Below is a small trained network, with its code and all its weights. Each question gives an input and a target symbol and asks what happens when units are switched off, that is, made to give their printed mean instead of their output.

import numpy as np


def w(rows, s, z=0):
    codes = np.array(rows[::2]) - 128.0
    scale = np.full(codes.shape[1], s)
    scale[-1] = z or s
    return codes * scale


def norm(h):
    return h / np.sqrt((h * h).mean(-1, keepdims=True) + 1e-5)


def f(y):
    return y / 2 * (1 + np.tanh(0.7978845608 * (y + 0.044715 * y**3)))


def softmax(a):
    e = np.exp(a - a.max(-1, keepdims=True))
    return e / e.sum(-1, keepdims=True)


def log_softmax(a):
    a = a - a.max(-1, keepdims=True)
    return a - np.log(np.exp(a).sum(-1, keepdims=True))


def net(x, mask):
    ids = ['ΣΩαβεθμπψ'.index(c) for c in x.split()]
    T = len(ids)
    res = E[ids] + P[:T]
    u = 0
    for l in range(2):
        r = norm(res)
        for j in range(2):
            rows = slice(2 * j, 2 * j + 2)
            q, k, v = (r @ M[l][rows].T for M in (Q, K, V))
            z = softmax(np.where(np.tri(T) > 0, q @ k.T / 2**0.5, -1e9)) @ v
            o = O[l][rows]
            res = res + np.where(mask[u + j], z, o[:, -1]) @ o[:, :-1]
        u += 2
        y = f(norm(res) @ A[l][:, :-1].T + A[l][:, -1])
        res = res + np.where(mask[u : u + 4], y, B[l][:, -1]) @ B[l][:, :-1]
        u += 4
    return log_softmax(norm(res)[-1] @ U[:, :-1].T + U[:, -1])


Q, K, V, O, A, B = {}, {}, {}, {}, {}, {}
E = w([
[163,157,139,128],'Σ',
[98,141,98,126],'Ω',
[74,157,176,132],'α',
[101,159,164,130],'β',
[48,121,165,144],'ε',
[100,73,194,84],'θ',
[134,145,109,90],'μ',
[90,172,140,159],'π',
[102,104,173,254],'ψ',
],0.02)
P = w([
[254,235,108,82],'0',
[186,183,130,104],'1',
[150,146,132,121],'2',
[120,127,140,115],'3',
[97,130,158,91],'4',
[82,142,169,87],'5',
],0.0059)
Q[0] = w([
[155,106,76,65],'L0H0',
[93,248,143,160],'L0H0',
[70,167,61,101],'L0H1',
[148,81,126,104],'L0H1',
],0.012)
K[0] = w([
[72,203,241,111],'L0H0',
[71,240,79,138],'L0H0',
[122,124,253,136],'L0H1',
[152,255,57,143],'L0H1',
],0.0082)
V[0] = w([
[26,108,80,131],'L0H0',
[137,51,136,16],'L0H0',
[119,109,254,148],'L0H1',
[118,90,8,116],'L0H1',
],0.0083)
O[0] = w([
[60,96,154,136,100],'L0H0',
[162,13,146,43,1],'L0H0',
[195,89,178,171,214],'L0H1',
[1,32,87,196,8],'L0H1',
],0.0099,0.0059)
A[0] = w([
[134,161,46,1,181],'L0N0',
[41,127,62,171,9],'L0N1',
[122,139,155,73,57],'L0N2',
[175,133,140,138,242],'L0N3',
],0.01,0.0014)
B[0] = w([
[228,137,183,206,176],'L0N0',
[255,140,159,123,136],'L0N1',
[131,139,164,106,131],'L0N2',
[23,116,180,179,255],'L0N3',
],0.0058,0.0034)
Q[1] = w([
[106,93,24,189],'L1H0',
[159,115,184,239],'L1H0',
[143,183,131,126],'L1H1',
[156,70,4,47],'L1H1',
],0.011)
K[1] = w([
[218,139,126,73],'L1H0',
[77,36,159,187],'L1H0',
[131,114,191,134],'L1H1',
[114,252,94,155],'L1H1',
],0.013)
V[1] = w([
[228,91,124,175],'L1H0',
[70,161,107,77],'L1H0',
[137,52,159,191],'L1H1',
[134,127,189,2],'L1H1',
],0.013)
O[1] = w([
[149,147,169,254,229],'L1H0',
[113,140,135,57,2],'L1H0',
[166,148,231,220,144],'L1H1',
[169,146,91,16,32],'L1H1',
],0.0097,0.0054)
A[1] = w([
[193,176,160,143,253],'L1N0',
[135,104,116,194,145],'L1N1',
[181,122,167,71,206],'L1N2',
[144,128,2,177,128],'L1N3',
],0.013,0.0043)
B[1] = w([
[22,69,140,61,249],'L1N0',
[95,3,142,7,176],'L1N1',
[116,5,94,181,159],'L1N2',
[158,15,116,183,138],'L1N3',
],0.0072,0.013)
U = w([
[162,75,134,98,56],'Σ',
[182,48,106,104,199],'Ω',
[254,162,111,130,22],'α',
[64,202,90,112,35],'β',
[152,185,124,94,5],'ε',
[145,145,123,93,13],'θ',
[87,95,122,70,97],'μ',
[104,104,56,131,120],'π',
[145,115,171,191,223],'ψ',
],0.017,0.003)

Each question gives the input, a string of symbols that net reads in full, and the target symbol t.
The units are the heads (2 rows each of Q, K, V and O) and the neurons (one row each of A and B). Each row of codes is followed by its name. A weight is (code - 128) times the scale printed after its matrix; where a second scale follows, it is the last column's (O, A, B and U).
mask holds one flag per unit, layer by layer, with each layer's heads first. A switched-off unit (its flag False) gives its mean, the last column of its rows in O or B, instead of its output. The means were averaged over made-up inputs and are rounded, as every weight is.
A unit's drop is (log p(t) with every unit on - log p(t) with that unit switched off) / (log p(t) with every unit on - log p(t) with every unit switched off).
The circuit of an input: a set's keep is (log p(t) with only the set's units on - log p(t) with every unit switched off) / (log p(t) with every unit on - log p(t) with every unit switched off). Starting from all 12 units, units are removed one at a time, each time the one whose removal leaves the highest keep (on an exact tie, the one counted first), for as long as the keep stays at least 0.8.
circuit, biggest first: the units of the circuit, biggest drop first
k most important neurons: the k neurons with the biggest drops, biggest first
k most important neurons of layer l: the k neurons of layer l with the biggest drops, biggest first
drop when u is switched off: that unit's drop, to one decimal
input Ω β β ε, target μ: circuit, biggest first => (L1H0)
input Ω π π Ω Σ, target β: 3 most important neurons => (L1N1 L1N0 L1N2)
input ψ Σ ε π π, target β: circuit, biggest first => (L0H0 L1H0)
input Ω Σ ψ θ π, target μ: circuit, biggest first => (L0H1 L1H0)
input ψ θ π ψ Ω Σ, target μ: 2 most important neurons of layer 1 => (L1N0 L1N2)
input θ ψ Ω π, target μ: circuit, biggest first => (L0H0 L1H1)
input Σ θ Ω ψ ψ ψ, target μ: circuit, biggest first => (L1H1 L0H0 L0H1)
input ε Ω μ Σ, target Ω: circuit, biggest first => (L1H1 L1N3)
input Ω α π π Ω, target β: 2 most important neurons of layer 0 => (L0N1 L0N3)
input π β α, target β: circuit, biggest first => (L0H0 L1H1)
input Σ μ θ π ψ Ω, target μ: circuit, biggest first => (L1N0 L1H1)
input θ Σ ψ ψ Ω β, target μ: 2 most important neurons of layer 1 => (L1N0 L1N2)
input ψ Σ ε β π ε, target β: 2 most important neurons of layer 0 => (L0N0 L0N1)
input Σ ψ Ω π ε, target β: 3 most important neurons => (L1N1 L1N0 L0N0)
input Σ Σ Ω, target π: 3 most important neurons of layer 1 => (L1N3 L1N1 L1N2)
input ψ θ Ω ψ π β, target μ: 3 most important neurons => (L1N2 L1N0 L0N0)
input Σ π Σ Ω, target β: circuit, biggest first => (L1H0 L0H1)
input Σ ε μ π, target β: circuit, biggest first => (L1H1)
input Ω Σ Ω μ, target Ω: 3 most important neurons of layer 0 => (L0N0 L0N3 L0N1)
input Ω ψ ψ θ α, target μ: 2 most important neurons => (L1N2 L1N0)
input β ψ Σ Σ Ω ε, target μ: circuit, biggest first => (L0H0 L1H0)
input Σ ψ π ψ θ Σ, target α: most important neuron of layer 1 => (L1N1)
input ψ Ω θ, target μ: drop when L1H1 is switched off => 0.1
input θ ψ Ω Σ, target μ: drop when L0H0 is switched off => 0.1
